Below are the code and all the weights of a small trained network. Each question names an input and a class and asks about switching units off, where a switched-off unit gives its printed mean instead of its output.

import numpy as np


def w(rows, s, z=0):
    codes = np.array(rows[::2]) - 128.0
    scale = np.full(codes.shape[1], s)
    scale[-1] = z or s
    return codes * scale


def norm(h):
    return h / np.sqrt((h * h).mean(-1, keepdims=True) + 1e-5)


def f(y):
    return np.maximum(y, 0)


def log_softmax(a):
    a = a - a.max(-1, keepdims=True)
    return a - np.log(np.exp(a).sum(-1, keepdims=True))


def net(x, mask):
    res = np.array(x, float).reshape(1, 4) / 4 @ E
    u = 0
    for l in range(2):
        y = f(norm(res) @ A[l][:, :-1].T + A[l][:, -1])
        res = res + np.where(mask[u : u + 12], y, B[l][:, -1]) @ B[l][:, :-1]
        u += 12
    return log_softmax(norm(res)[-1] @ U[:, :-1].T + U[:, -1])


A, B = {}, {}
E = w([
[40,132,193,214,65,250],'x0',
[115,179,238,83,60,86],'x1',
[34,1,154,118,108,119],'x2',
[26,120,109,96,195,127],'x3',
],0.0074)
A[0] = w([
[230,249,63,69,219,68,142],'L0N0',
[125,209,120,54,149,57,221],'L0N1',
[171,169,155,164,97,144,79],'L0N2',
[140,87,165,114,57,189,47],'L0N3',
[176,123,76,49,208,40,76],'L0N4',
[173,180,147,163,84,185,193],'L0N5',
[69,187,100,198,165,225,181],'L0N6',
[252,254,172,199,6,218,44],'L0N7',
[181,103,114,96,120,103,194],'L0N8',
[185,87,87,125,152,96,68],'L0N9',
[51,117,159,80,116,72,46],'L0N10',
[79,162,136,61,122,90,6],'L0N11',
],0.0096,0.0026)
B[0] = w([
[103,60,23,69,127,67,252],'L0N0',
[202,132,138,164,169,91,203],'L0N1',
[159,131,143,143,143,137,166],'L0N2',
[112,144,95,170,71,76,158],'L0N3',
[210,163,85,126,144,50,212],'L0N4',
[132,143,166,107,176,137,193],'L0N5',
[90,146,111,56,201,112,204],'L0N6',
[154,230,252,120,164,181,251],'L0N7',
[163,136,125,156,106,128,171],'L0N8',
[169,139,77,149,87,161,163],'L0N9',
[81,87,220,82,140,171,160],'L0N10',
[108,152,165,170,189,122,148],'L0N11',
],0.016,0.011)
A[1] = w([
[61,145,82,119,143,186,70],'L1N0',
[87,174,115,176,107,120,138],'L1N1',
[183,165,153,155,128,194,23],'L1N2',
[116,133,174,135,171,107,24],'L1N3',
[40,96,117,125,100,160,27],'L1N4',
[64,172,89,57,166,164,249],'L1N5',
[112,78,136,136,3,142,219],'L1N6',
[163,160,186,127,106,159,8],'L1N7',
[165,97,25,157,131,92,139],'L1N8',
[182,221,156,150,132,213,13],'L1N9',
[72,128,135,159,73,145,41],'L1N10',
[155,144,82,155,105,184,110],'L1N11',
],0.015,0.0015)
B[1] = w([
[111,93,137,46,118,139,166],'L1N0',
[140,128,112,99,156,144,136],'L1N1',
[137,164,185,131,117,108,183],'L1N2',
[144,143,143,149,161,199,187],'L1N3',
[62,128,68,101,153,157,160],'L1N4',
[173,38,98,116,114,168,216],'L1N5',
[47,146,113,158,148,35,146],'L1N6',
[170,138,172,139,164,128,188],'L1N7',
[214,124,127,101,1,128,244],'L1N8',
[72,136,225,83,127,44,228],'L1N9',
[126,80,68,148,181,102,140],'L1N10',
[156,68,177,125,21,93,138],'L1N11',
],0.02,0.011)
U = w([
[64,36,97,69,191,187,201],'0',
[29,101,75,197,167,68,114],'1',
[223,110,54,104,110,52,208],'2',
[116,105,137,205,167,161,19],'3',
[103,165,80,238,131,162,4],'4',
[138,169,249,117,193,106,220],'5',
[139,136,111,173,85,130,34],'6',
[98,167,75,183,118,176,2],'7',
],0.014,0.0046)

Each question gives the input, the list of numbers given to net, and the class t.
The units are the neurons (one row each of A and B). Each row of codes is followed by its name. A weight is (code - 128) times the scale printed after its matrix; where a second scale follows, it is the last column's (A, B and U).
mask holds one flag per neuron, layer by layer. A switched-off neuron (its flag False) gives its mean, the last column of its row in B, instead of its output. The means were averaged over made-up inputs and are rounded, as every weight is.
A unit's drop is (log p(t) with every unit on - log p(t) with that unit switched off) / (log p(t) with every unit on - log p(t) with every unit switched off).
The circuit of an input: a set's keep is (log p(t) with only the set's units on - log p(t) with every unit switched off) / (log p(t) with every unit on - log p(t) with every unit switched off). Starting from the 12 units with the biggest drops (on a tie, the unit counted first), units are removed one at a time, each time the one whose removal leaves the highest keep (on an exact tie, the one counted first), for as long as the keep stays at least 0.8.
circuit, biggest first: the units of the circuit, biggest drop first
k most important neurons: the k neurons with the biggest drops, biggest first
top k neurons in layer l: the k neurons of layer l with the biggest drops, biggest first
drop of u: that unit's drop, to one decimal
input [-1,-3,-5,-5], class 5: circuit, biggest first	L0N7
input [-1,7,7,2], class 0: top 3 neurons in layer 0	L0N7; L0N4; L0N10
input [-6,8,1,7], class 2: 2 most important neurons	L0N7; L0N4
input [-1,0,8,-7], class 1: top 2 neurons in layer 0	L0N7; L0N4
input [-3,7,-3,6], class 2: top 2 neurons in layer 0	L0N7; L0N0
input [4,-1,7,-1], class 1: top 4 neurons in layer 0	L0N7; L0N3; L0N5; L0N0
input [1,2,8,-3], class 1: 2 most important neurons	L0N7; L1N6
input [-2,0,7,-3], class 1: 2 most important neurons	L0N7; L1N6
input [1,1,6,-1], class 1: top 2 neurons in layer 0	L0N7; L0N6
input [4,-8,1,1], class 0: drop of L0N4	0.1
input [8,-5,-2,4], class 0: drop of L1N4	0.0
input [1,-6,-5,-7], class 5: drop of L0N7	1.3
input [2,-8,5,3], class 0: drop of L0N4	0.3
input [8,-2,7,-1], class 0: top neuron in layer 0	L0N6
